Here is a tiny trained network, its code and every weight. The questions are about switching its units off for an input and a target symbol, where a switched-off unit gives its printed mean instead of its output.

import numpy as np


def w(rows, s, z=0):
    codes = np.array(rows[::2]) - 128.0
    scale = np.full(codes.shape[1], s)
    scale[-1] = z or s
    return codes * scale


def f(y):
    return np.maximum(y, 0)


def softmax(a):
    e = np.exp(a - a.max(-1, keepdims=True))
    return e / e.sum(-1, keepdims=True)


def log_softmax(a):
    a = a - a.max(-1, keepdims=True)
    return a - np.log(np.exp(a).sum(-1, keepdims=True))


def net(x, mask):
    ids = ['αλμξστφ'.index(c) for c in x.split()]
    T = len(ids)
    res = E[ids] + P[:T]
    u = 0
    for l in range(2):
        q, k, v = (res @ M[l].T for M in (Q, K, V))
        z = softmax(np.where(np.tri(T) > 0, q @ k.T / 2**0.5, -1e9)) @ v
        res = res + np.where(mask[u], z, O[l][:, -1]) @ O[l][:, :-1]
        u += 1
        y = f(res @ A[l][:, :-1].T + A[l][:, -1])
        res = res + np.where(mask[u : u + 12], y, B[l][:, -1]) @ B[l][:, :-1]
        u += 12
    return log_softmax(res[-1] @ U[:, :-1].T + U[:, -1])


Q, K, V, O, A, B = {}, {}, {}, {}, {}, {}
E = w([
[134,155,231,184,78,124],'α',
[206,131,210,208,90,117],'λ',
[68,170,193,116,92,177],'μ',
[79,241,171,35,131,152],'ξ',
[176,154,95,23,150,93],'σ',
[11,64,94,155,106,216],'τ',
[189,4,26,132,127,135],'φ',
],0.0036)
P = w([
[95,78,167,110,176,82],'0',
[103,95,158,129,39,71],'1',
[148,76,156,109,190,162],'2',
[123,146,92,165,61,108],'3',
[181,109,126,74,163,228],'4',
[134,181,35,156,70,151],'5',
[189,99,112,14,111,252],'6',
[138,196,4,141,73,172],'7',
],0.0033)
Q[0] = w([
[69,171,185,149,136,197],'L0H0',
[133,65,186,3,68,242],'L0H0',
],0.02)
K[0] = w([
[77,149,163,139,97,149],'L0H0',
[117,177,54,119,146,253],'L0H0',
],0.028)
V[0] = w([
[52,84,2,96,159,128],'L0H0',
[133,42,141,214,74,147],'L0H0',
],0.0085)
O[0] = w([
[128,2,192,122,170,148,253],'L0H0',
[41,125,91,56,154,62,143],'L0H0',
],0.0054,0.00058)
A[0] = w([
[128,128,128,128,128,128,125],'L0N0',
[128,128,128,128,128,128,127],'L0N1',
[177,157,234,169,167,187,7],'L0N2',
[49,179,122,10,189,58,47],'L0N3',
[128,128,128,128,128,128,127],'L0N4',
[155,96,244,75,255,193,210],'L0N5',
[131,158,153,150,165,87,8],'L0N6',
[120,143,109,154,164,109,16],'L0N7',
[128,128,128,128,128,128,126],'L0N8',
[128,128,128,128,128,128,128],'L0N9',
[126,140,128,121,159,130,5],'L0N10',
[128,128,128,128,128,128,128],'L0N11',
],0.0091,0.0011)
B[0] = w([
[128,128,128,128,128,128,128],'L0N0',
[128,128,128,128,128,128,128],'L0N1',
[119,86,181,28,135,125,157],'L0N2',
[227,118,192,206,74,184,155],'L0N3',
[128,128,128,128,128,128,128],'L0N4',
[106,134,118,105,251,155,254],'L0N5',
[109,146,93,165,102,74,129],'L0N6',
[128,122,132,149,135,116,128],'L0N7',
[128,128,128,128,128,128,128],'L0N8',
[128,128,128,128,128,128,128],'L0N9',
[107,125,127,104,130,119,128],'L0N10',
[128,128,128,128,128,128,128],'L0N11',
],0.015,0.0025)
Q[1] = w([
[137,181,144,208,43,78],'L1H0',
[144,121,158,4,94,155],'L1H0',
],0.031)
K[1] = w([
[129,183,230,122,141,79],'L1H0',
[190,251,106,104,129,216],'L1H0',
],0.025)
V[1] = w([
[6,91,116,183,112,195],'L1H0',
[79,233,232,122,124,136],'L1H0',
],0.015)
O[1] = w([
[254,155,96,165,125,249,240],'L1H0',
[172,49,124,11,98,165,6],'L1H0',
],0.008,0.0012)
A[1] = w([
[121,139,108,130,69,131,233],'L1N0',
[169,196,245,162,59,116,96],'L1N1',
[131,125,144,174,163,164,95],'L1N2',
[212,4,95,158,121,80,74],'L1N3',
[147,153,106,143,97,34,138],'L1N4',
[148,73,132,85,144,133,2],'L1N5',
[99,167,157,175,158,116,76],'L1N6',
[136,141,103,187,86,147,77],'L1N7',
[96,92,122,89,166,100,61],'L1N8',
[177,89,130,118,146,150,97],'L1N9',
[20,100,147,160,57,150,104],'L1N10',
[86,96,150,125,157,158,138],'L1N11',
],0.015,0.0052)
B[1] = w([
[136,183,140,129,26,70,229],'L1N0',
[136,113,62,198,167,115,153],'L1N1',
[113,222,111,115,154,129,254],'L1N2',
[155,107,110,238,146,102,151],'L1N3',
[132,147,135,62,113,182,156],'L1N4',
[69,104,5,107,107,138,152],'L1N5',
[49,86,129,139,81,167,202],'L1N6',
[155,90,149,60,100,93,155],'L1N7',
[135,159,141,106,180,39,175],'L1N8',
[206,104,125,123,123,168,203],'L1N9',
[194,106,98,194,133,119,154],'L1N10',
[127,84,151,156,145,117,229],'L1N11',
],0.025,0.0045)
U = w([
[177,117,79,245,103,79,177],'α',
[115,184,178,1,64,123,184],'λ',
[143,42,158,113,125,183,181],'μ',
[119,99,46,89,142,127,5],'ξ',
[134,120,197,132,182,81,118],'σ',
[180,163,129,126,177,157,71],'τ',
[68,135,110,160,138,164,120],'φ',
],0.0055,0.0025)

Each question gives the input, a string of symbols that net reads in full, and the target symbol t.
The units are the heads (2 rows each of Q, K, V and O) and the neurons (one row each of A and B). Each row of codes is followed by its name. A weight is (code - 128) times the scale printed after its matrix; where a second scale follows, it is the last column's (O, A, B and U).
mask holds one flag per unit, layer by layer, with each layer's heads first. A switched-off unit (its flag False) gives its mean, the last column of its rows in O or B, instead of its output. The means were averaged over made-up inputs and are rounded, as every weight is.
A unit's drop is (log p(t) with every unit on - log p(t) with that unit switched off) / (log p(t) with every unit on - log p(t) with every unit switched off).
The circuit of an input: a set's keep is (log p(t) with only the set's units on - log p(t) with every unit switched off) / (log p(t) with every unit on - log p(t) with every unit switched off). Starting from the 12 units with the biggest drops (on a tie, the unit counted first), units are removed one at a time, each time the one whose removal leaves the highest keep (on an exact tie, the one counted first), for as long as the keep stays at least 0.8.
units of the circuit, in order: the units of the circuit, biggest drop first
most important unit: the unit with the biggest drop
top k neurons: the k neurons with the biggest drops, biggest first
k most important neurons of layer l: the k neurons of layer l with the biggest drops, biggest first
input μ σ φ τ μ, target φ: top 2 neurons	(L0N5; L1N6)
input λ σ μ, target σ: top 4 neurons	(L1N8; L0N2; L1N11; L0N3)
input σ α μ ξ λ σ ξ, target σ: top 4 neurons	(L0N2; L1N8; L0N5; L1N11)
input ξ α σ λ σ ξ, target λ: top neuron	(L0N5)
input τ σ α φ μ, target φ: units of the circuit, in order	(L1H0; L1N6; L0N5)
input α μ μ α φ μ ξ, target φ: units of the circuit, in order	(L0N5; L1H0; L1N6)
input μ ξ μ, target ξ: units of the circuit, in order	(L1H0; L1N5; L0N2)
input α σ ξ, target σ: units of the circuit, in order	(L1N8; L1H0; L1N11; L0N5)
input σ ξ μ ξ α τ ξ α, target λ: units of the circuit, in order	(L1H0; L0N5; L1N0)
input σ τ σ σ, target λ: units of the circuit, in order	(L0N5; L1N4; L1H0)
input φ σ μ τ φ φ ξ, target φ: units of the circuit, in order	(L1H0; L0N5; L1N6)
input α λ μ, target μ: units of the circuit, in order	(L1H0; L1N2; L1N0)
input τ σ λ, target τ: units of the circuit, in order	(L0N5; L1H0; L1N2; L1N9)
input λ φ ξ τ α, target τ: top 2 neurons	(L0N2; L1N2)
input σ τ α, target τ: units of the circuit, in order	(L1H0; L0N5; L1N2)
input τ μ μ, target τ: units of the circuit, in order	(L1H0; L0N5; L1N2; L1N9)
input μ λ σ σ, target λ: most important unit	L1H0
input φ λ ξ α ξ, target ξ: units of the circuit, in order	(L1N5; L0H0; L1H0; L0N2)
input μ ξ φ σ μ σ φ ξ, target λ: units of the circuit, in order	(L1H0; L0N5; L1N0; L1N11)
input σ σ α τ σ, target τ: top 2 neurons	(L0N5; L0N2)
input τ μ φ σ, target α: top 3 neurons	(L0N3; L0N5; L0N2)
input μ ξ λ, target ξ: top 3 neurons	(L1N5; L0N2; L0N3)
input σ σ α λ σ τ, target α: top 2 neurons	(L0N5; L1N10)
input τ τ φ ξ α σ σ, target σ: units of the circuit, in order	(L1H0; L1N8; L0N5; L1N11)
input φ λ φ τ λ σ α, target σ: top 3 neurons	(L0N2; L1N8; L0N3)
input φ α φ φ, target λ: 2 most important neurons of layer 0	(L0N5; L0N2)
input μ λ α τ μ τ, target λ: 2 most important neurons of layer 1	(L1N0; L1N7)
